Below is a small trained network, with its code and all its weights. Each question gives an input and a class and asks what happens when units are switched off, that is, made to give their printed mean instead of their output.

import numpy as np


def w(rows, s, z=0):
    codes = np.array(rows[::2]) - 128.0
    scale = np.full(codes.shape[1], s)
    scale[-1] = z or s
    return codes * scale


def f(y):
    return np.maximum(y, 0)


def log_softmax(a):
    a = a - a.max(-1, keepdims=True)
    return a - np.log(np.exp(a).sum(-1, keepdims=True))


def net(x, mask):
    res = np.array(x, float).reshape(1, 6) / 4 @ E
    y = f(res @ A[0][:, :-1].T + A[0][:, -1])
    res = res + np.where(mask, y, B[0][:, -1]) @ B[0][:, :-1]
    return log_softmax(res[-1] @ U[:, :-1].T + U[:, -1])


A, B = {}, {}
E = w([
[128,133,129,133,131,129,132],'x0',
[140,18,124,82,74,119,235],'x1',
[188,166,254,129,83,131,142],'x2',
[122,125,129,126,120,129,119],'x3',
[130,201,95,53,103,195,151],'x4',
[84,188,95,182,45,82,178],'x5',
],0.009)
A[0] = w([
[153,219,141,208,193,136,56,83],'neuron 0',
[189,155,206,122,103,104,113,17],'neuron 1',
[131,93,163,71,176,160,84,45],'neuron 2',
[123,125,21,102,165,91,138,51],'neuron 3',
[93,105,38,148,126,162,86,49],'neuron 4',
[115,39,170,255,164,33,81,50],'neuron 5',
[130,198,108,191,65,124,147,147],'neuron 6',
[167,125,161,83,197,161,80,113],'neuron 7',
[131,198,86,39,123,191,141,3],'neuron 8',
[72,95,49,144,179,113,84,73],'neuron 9',
[154,73,152,116,183,180,100,45],'neuron 10',
[66,191,121,186,74,91,142,54],'neuron 11',
[189,178,191,138,94,127,122,163],'neuron 12',
[88,159,110,141,68,71,174,55],'neuron 13',
[95,216,121,160,151,147,45,64],'neuron 14',
[166,156,200,136,88,129,139,33],'neuron 15',
],0.009,0.0069)
B[0] = w([
[168,59,140,117,69,169,195,252],'neuron 0',
[88,128,150,170,197,184,154,181],'neuron 1',
[183,163,92,174,172,75,161,173],'neuron 2',
[75,119,199,198,161,173,141,179],'neuron 3',
[84,121,169,171,168,158,112,172],'neuron 4',
[94,249,83,2,80,171,142,232],'neuron 5',
[151,123,83,142,166,69,93,232],'neuron 6',
[164,152,65,169,170,55,105,213],'neuron 7',
[101,217,135,49,100,150,121,192],'neuron 8',
[82,122,186,172,146,159,126,189],'neuron 9',
[180,144,113,161,159,39,158,172],'neuron 10',
[183,133,97,159,197,58,121,196],'neuron 11',
[43,106,150,156,168,150,101,255],'neuron 12',
[183,106,94,162,190,101,159,183],'neuron 13',
[186,61,151,92,69,161,194,230],'neuron 14',
[76,114,181,162,192,181,118,180],'neuron 15',
],0.0092,0.0076)
U = w([
[47,133,186,200,177,159,106,82],'0',
[198,153,67,169,167,55,114,71],'1',
[104,255,105,41,80,148,111,136],'2',
[175,6,136,109,50,145,225,86],'3',
[130,119,112,132,100,116,74,251],'4',
],0.011,0.015)

Each question gives the input, the list of numbers given to net, and the class t.
The units are the neurons (one row each of A and B). Each row of codes is followed by its name. A weight is (code - 128) times the scale printed after its matrix; where a second scale follows, it is the last column's (A, B and U).
mask holds one flag per neuron, in row order. A switched-off neuron (its flag False) gives its mean, the last column of its row in B, instead of its output. The means were averaged over made-up inputs and are rounded, as every weight is.
A unit's drop is (log p(t) with every unit on - log p(t) with that unit switched off) / (log p(t) with every unit on - log p(t) with every unit switched off).
The circuit of an input: a set's keep is (log p(t) with only the set's units on - log p(t) with every unit switched off) / (log p(t) with every unit on - log p(t) with every unit switched off). Starting from the 12 units with the biggest drops (on a tie, the unit counted first), units are removed one at a time, each time the one whose removal leaves the highest keep (on an exact tie, the one counted first), for as long as the keep stays at least 0.8.
circuit, biggest first: the units of the circuit, biggest drop first
unit that matters most: the unit with the biggest drop
k most important neurons: the k neurons with the biggest drops, biggest first
drop when u is switched off: that unit's drop, to one decimal
input [8,5,4,-2,4,2], class 4: 3 most important neurons => (neuron 0; neuron 14; neuron 5)
input [-8,-8,-1,8,1,-5], class 3: circuit, biggest first => (neuron 0; neuron 14)
input [-3,-5,-4,0,2,-2], class 3: unit that matters most => neuron 14
input [4,-1,-6,-7,4,1], class 0: 2 most important neurons => (neuron 3; neuron 5)
input [-5,3,5,-3,0,-6], class 1: circuit, biggest first => (neuron 7; neuron 2)
input [-6,-7,-5,-5,2,-5], class 3: 2 most important neurons => (neuron 14; neuron 0)
input [0,2,1,8,1,3], class 1: 3 most important neurons => (neuron 0; neuron 5; neuron 14)
input [-7,-2,7,4,0,-5], class 0: 2 most important neurons => (neuron 12; neuron 1)
input [-4,-5,5,8,1,7], class 1: 3 most important neurons => (neuron 11; neuron 6; neuron 13)
input [6,-6,3,-6,1,8], class 1: 2 most important neurons => (neuron 11; neuron 6)
input [-8,6,0,-2,6,4], class 4: 4 most important neurons => (neuron 5; neuron 0; neuron 14; neuron 13)
input [-6,3,-7,1,7,-4], class 0: 4 most important neurons => (neuron 3; neuron 5; neuron 4; neuron 9)
input [-8,5,2,-8,-6,-4], class 4: 2 most important neurons => (neuron 0; neuron 14)
input [8,7,7,0,5,-5], class 4: unit that matters most => neuron 0
input [-1,1,-6,-6,5,1], class 0: 3 most important neurons => (neuron 3; neuron 5; neuron 4)
input [4,5,-8,7,6,2], class 0: drop when neuron 4 is switched off => 0.1
input [-7,2,-4,6,-7,-2], class 2: drop when neuron 5 is switched off => 0.8
input [5,-6,4,-3,-4,8], class 1: drop when neuron 6 is switched off => 0.8
